Below is a small trained network, with its code and all its weights. Each question gives an input and a class and asks what happens when units are switched off, that is, made to give their printed mean instead of their output.

import numpy as np


def w(rows, s, z=0):
    codes = np.array(rows[::2]) - 128.0
    scale = np.full(codes.shape[1], s)
    scale[-1] = z or s
    return codes * scale


def f(y):
    return y / 2 * (1 + np.tanh(0.7978845608 * (y + 0.044715 * y**3)))


def log_softmax(a):
    a = a - a.max(-1, keepdims=True)
    return a - np.log(np.exp(a).sum(-1, keepdims=True))


def net(x, mask):
    res = np.array(x, float).reshape(1, 4) / 4 @ E
    y = f(res @ A[0][:, :-1].T + A[0][:, -1])
    res = res + np.where(mask, y, B[0][:, -1]) @ B[0][:, :-1]
    return log_softmax(res[-1] @ U[:, :-1].T + U[:, -1])


A, B = {}, {}
E = w([
[24,186,102,255],'x0',
[140,135,129,133],'x1',
[131,19,45,127],'x2',
[181,247,60,100],'x3',
],0.0072)
A[0] = w([
[187,136,10,175,178],'n1',
[130,153,188,110,202],'n2',
[116,154,117,190,64],'n3',
[164,174,251,138,195],'n4',
[175,167,249,170,153],'n5',
[75,171,31,199,96],'n6',
[96,87,157,133,24],'n7',
[177,150,210,174,41],'n8',
[131,205,184,118,250],'n9',
[119,126,161,56,136],'n10',
[195,197,94,100,88],'n11',
[117,49,56,121,140],'n12',
[88,103,139,189,87],'n13',
[162,106,137,27,173],'n14',
[168,189,37,134,119],'n15',
[118,87,168,158,70],'n16',
[161,73,197,163,97],'n17',
[111,187,191,102,153],'n18',
[71,177,92,189,144],'n19',
[89,133,130,192,98],'n20',
[79,143,112,150,67],'n21',
[166,77,55,157,133],'n22',
[111,82,210,164,67],'n23',
[151,88,174,178,105],'n24',
[135,173,59,103,118],'n25',
[123,99,73,134,202],'n26',
],0.012,0.0025)
B[0] = w([
[79,110,157,147,208],'n1',
[101,36,61,144,184],'n2',
[193,141,103,87,177],'n3',
[114,95,95,159,243],'n4',
[59,119,83,170,226],'n5',
[245,147,112,100,253],'n6',
[53,175,183,21,153],'n7',
[98,180,90,110,161],'n8',
[112,82,107,194,238],'n9',
[173,101,136,120,175],'n10',
[136,206,192,153,206],'n11',
[34,110,107,150,219],'n12',
[193,188,143,98,195],'n13',
[235,69,80,121,242],'n14',
[54,141,236,102,206],'n15',
[113,155,220,44,163],'n16',
[171,151,229,67,180],'n17',
[70,113,80,140,203],'n18',
[196,56,152,125,243],'n19',
[229,136,92,88,201],'n20',
[203,116,98,67,164],'n21',
[28,134,80,156,190],'n22',
[96,175,170,148,196],'n23',
[102,139,163,129,162],'n24',
[68,174,255,114,176],'n25',
[87,104,112,179,175],'n26',
],0.006,0.0065)
U = w([
[94,150,129,172,253],'0',
[60,208,243,110,89],'1',
[184,146,84,121,55],'2',
[2,155,25,199,52],'3',
],0.008,0.0043)

Each question gives the input, the list of numbers given to net, and the class t.
The units are the neurons (one row each of A and B). Each row of codes is followed by its name. A weight is (code - 128) times the scale printed after its matrix; where a second scale follows, it is the last column's (A, B and U).
mask holds one flag per neuron, in row order. A switched-off neuron (its flag False) gives its mean, the last column of its row in B, instead of its output. The means were averaged over made-up inputs and are rounded, as every weight is.
A unit's drop is (log p(t) with every unit on - log p(t) with that unit switched off) / (log p(t) with every unit on - log p(t) with every unit switched off).
The circuit of an input: a set's keep is (log p(t) with only the set's units on - log p(t) with every unit switched off) / (log p(t) with every unit on - log p(t) with every unit switched off). Starting from the 12 units with the biggest drops (on a tie, the unit counted first), units are removed one at a time, each time the one whose removal leaves the highest keep (on an exact tie, the one counted first), for as long as the keep stays at least 0.8.
circuit, biggest first: the units of the circuit, biggest drop first
most important unit: the unit with the biggest drop
k most important neurons: the k neurons with the biggest drops, biggest first
drop when u is switched off: that unit's drop, to one decimal
input [-6,-3,7,-8], class 1: most important unit => n17
input [7,0,4,8], class 1: circuit, biggest first => [n15, n25]
input [6,-5,-2,5], class 2: circuit, biggest first => [n6, n19]
input [-4,4,7,2], class 3: circuit, biggest first => [n22, n12]
input [8,-2,8,-2], class 2: circuit, biggest first => [n6, n20]
input [8,3,-7,7], class 2: 4 most important neurons => [n6, n19, n3, n20]
input [-2,-7,8,-8], class 1: 3 most important neurons => [n17, n16, n7]
input [4,0,-4,2], class 2: 2 most important neurons => [n6, n19]
input [1,-3,1,6], class 1: drop when n15 is switched off => 0.2
input [0,6,3,-8], class 1: drop when n2 is switched off => 0.0
input [8,-1,-8,3], class 2: drop when n6 is switched off => 0.4
input [-3,-3,8,-6], class 3: 2 most important neurons => [n12, n22]
